Below are the code and all the weights of a small trained network. Each question names an input and a target symbol and asks about switching units off, where a switched-off unit gives its printed mean instead of its output.

import numpy as np


def w(rows, s, z=0):
    codes = np.array(rows[::2]) - 128.0
    scale = np.full(codes.shape[1], s)
    scale[-1] = z or s
    return codes * scale


def norm(h):
    return h / np.sqrt((h * h).mean(-1, keepdims=True) + 1e-5)


def f(y):
    return np.maximum(y, 0)


def softmax(a):
    e = np.exp(a - a.max(-1, keepdims=True))
    return e / e.sum(-1, keepdims=True)


def log_softmax(a):
    a = a - a.max(-1, keepdims=True)
    return a - np.log(np.exp(a).sum(-1, keepdims=True))


def net(x, mask):
    ids = ['ΔΛΦβεηθμξπψ'.index(c) for c in x.split()]
    T = len(ids)
    res = E[ids] + P[:T]
    r = norm(res)
    for j in range(2):
        rows = slice(2 * j, 2 * j + 2)
        q, k, v = (r @ M[0][rows].T for M in (Q, K, V))
        z = softmax(np.where(np.tri(T) > 0, q @ k.T / 2**0.5, -1e9)) @ v
        o = O[0][rows]
        res = res + np.where(mask[j], z, o[:, -1]) @ o[:, :-1]
    y = f(norm(res) @ A[0][:, :-1].T + A[0][:, -1])
    res = res + np.where(mask[2:26], y, B[0][:, -1]) @ B[0][:, :-1]
    return log_softmax(norm(res)[-1] @ U[:, :-1].T + U[:, -1])


Q, K, V, O, A, B = {}, {}, {}, {}, {}, {}
E = w([
[164,175,141],'Δ',
[164,174,139],'Λ',
[250,148,109],'Φ',
[209,152,87],'β',
[91,143,166],'ε',
[121,54,120],'η',
[78,149,176],'θ',
[88,99,13],'μ',
[75,135,160],'ξ',
[123,177,228],'π',
[5,37,92],'ψ',
],0.02)
P = w([
[164,104,2],'0',
[118,132,52],'1',
[114,118,91],'2',
[114,95,123],'3',
[115,68,148],'4',
[114,65,164],'5',
],0.0069)
Q[0] = w([
[98,75,161],'H1',
[219,254,176],'H1',
[104,249,115],'H2',
[243,214,117],'H2',
],0.0096)
K[0] = w([
[32,52,190],'H1',
[133,214,150],'H1',
[170,254,162],'H2',
[49,9,61],'H2',
],0.0069)
V[0] = w([
[106,64,80],'H1',
[7,106,128],'H1',
[193,176,167],'H2',
[137,100,152],'H2',
],0.011)
O[0] = w([
[43,254,118,254],'H1',
[130,107,36,216],'H1',
[122,192,77,22],'H2',
[118,237,224,136],'H2',
],0.0057,0.0059)
A[0] = w([
[99,167,91,73],'N1',
[100,145,40,151],'N2',
[99,129,179,114],'N3',
[187,208,130,62],'N4',
[154,153,188,97],'N5',
[155,187,178,57],'N6',
[197,100,128,139],'N7',
[142,53,128,22],'N8',
[37,151,111,138],'N9',
[153,91,86,146],'N10',
[64,245,95,74],'N11',
[59,198,216,176],'N12',
[98,187,147,104],'N13',
[108,135,124,44],'N14',
[185,115,88,106],'N15',
[114,232,162,2],'N16',
[150,120,176,157],'N17',
[107,146,112,176],'N18',
[186,45,122,166],'N19',
[142,166,105,90],'N20',
[142,180,169,53],'N21',
[67,19,117,155],'N22',
[65,93,201,168],'N23',
[58,218,145,87],'N24',
],0.012,0.0036)
B[0] = w([
[135,167,134,143],'N1',
[155,63,160,190],'N2',
[127,151,67,142],'N3',
[157,186,181,142],'N4',
[55,138,83,145],'N5',
[102,151,117,141],'N6',
[149,54,139,148],'N7',
[116,184,113,147],'N8',
[149,106,171,208],'N9',
[253,210,95,159],'N10',
[215,140,158,154],'N11',
[223,136,116,162],'N12',
[213,71,20,139],'N13',
[96,114,138,130],'N14',
[76,75,147,139],'N15',
[78,162,41,135],'N16',
[40,46,63,145],'N17',
[178,59,174,156],'N18',
[161,95,153,168],'N19',
[19,111,99,131],'N20',
[48,213,64,136],'N21',
[156,207,145,253],'N22',
[64,114,117,190],'N23',
[118,87,136,153],'N24',
],0.0064,0.012)
U = w([
[219,96,132,197],'Δ',
[156,118,253,90],'Λ',
[72,149,219,91],'Φ',
[71,150,175,113],'β',
[44,45,96,211],'ε',
[84,176,120,177],'η',
[123,88,73,81],'θ',
[133,188,126,102],'μ',
[115,169,130,67],'ξ',
[117,140,136,43],'π',
[125,126,137,3],'ψ',
],0.018,0.0057)

Each question gives the input, a string of symbols that net reads in full, and the target symbol t.
The units are the heads (2 rows each of Q, K, V and O) and the neurons (one row each of A and B). Each row of codes is followed by its name. A weight is (code - 128) times the scale printed after its matrix; where a second scale follows, it is the last column's (O, A, B and U).
mask holds one flag per unit, heads first, then neurons. A switched-off unit (its flag False) gives its mean, the last column of its rows in O or B, instead of its output. The means were averaged over made-up inputs and are rounded, as every weight is.
A unit's drop is (log p(t) with every unit on - log p(t) with that unit switched off) / (log p(t) with every unit on - log p(t) with every unit switched off).
The circuit of an input: a set's keep is (log p(t) with only the set's units on - log p(t) with every unit switched off) / (log p(t) with every unit on - log p(t) with every unit switched off). Starting from the 12 units with the biggest drops (on a tie, the unit counted first), units are removed one at a time, each time the one whose removal leaves the highest keep (on an exact tie, the one counted first), for as long as the keep stays at least 0.8.
circuit, biggest first: the units of the circuit, biggest drop first
top k neurons: the k neurons with the biggest drops, biggest first
which heads matter: for each layer, one digit per head in row order, 1 if its drop is at least 0.15 and else 0, layers parted by /
drop of u: that unit's drop, to one decimal
input ξ η ξ, target Λ: circuit, biggest first	N11
input Δ ψ ψ η, target Δ: top 3 neurons	N22, N10, N17
input Φ η η β η β, target Λ: circuit, biggest first	H1, H2
input η η Λ, target Λ: which heads matter	10
input η η Δ, target Λ: which heads matter	10
input β π Λ, target η: which heads matter	11
input η ψ η ξ, target Δ: circuit, biggest first	N12, N13
input η β Δ, target Λ: top 3 neurons	N4, N7, N23
input Δ Λ η η, target Λ: which heads matter	10
input ψ η ψ Φ η, target Λ: which heads matter	01
input η θ ψ η π, target ε: which heads matter	10
input η ψ η η, target Φ: top 3 neurons	N22, N12, N23
input η ξ ξ, target Λ: which heads matter	11
input η Φ η Λ, target Λ: top 2 neurons	N12, N4
input η ε ε ψ Λ, target ε: top 2 neurons	N17, N22
input Λ η π, target η: top neuron	N12
input π ψ μ Λ η, target Δ: top 2 neurons	N22, N10
input Δ ψ η θ, target Δ: drop of N11	0.1
input μ η Δ β ξ, target Δ: drop of N11	0.1
input η Λ β ψ Λ, target ε: drop of N22	0.6
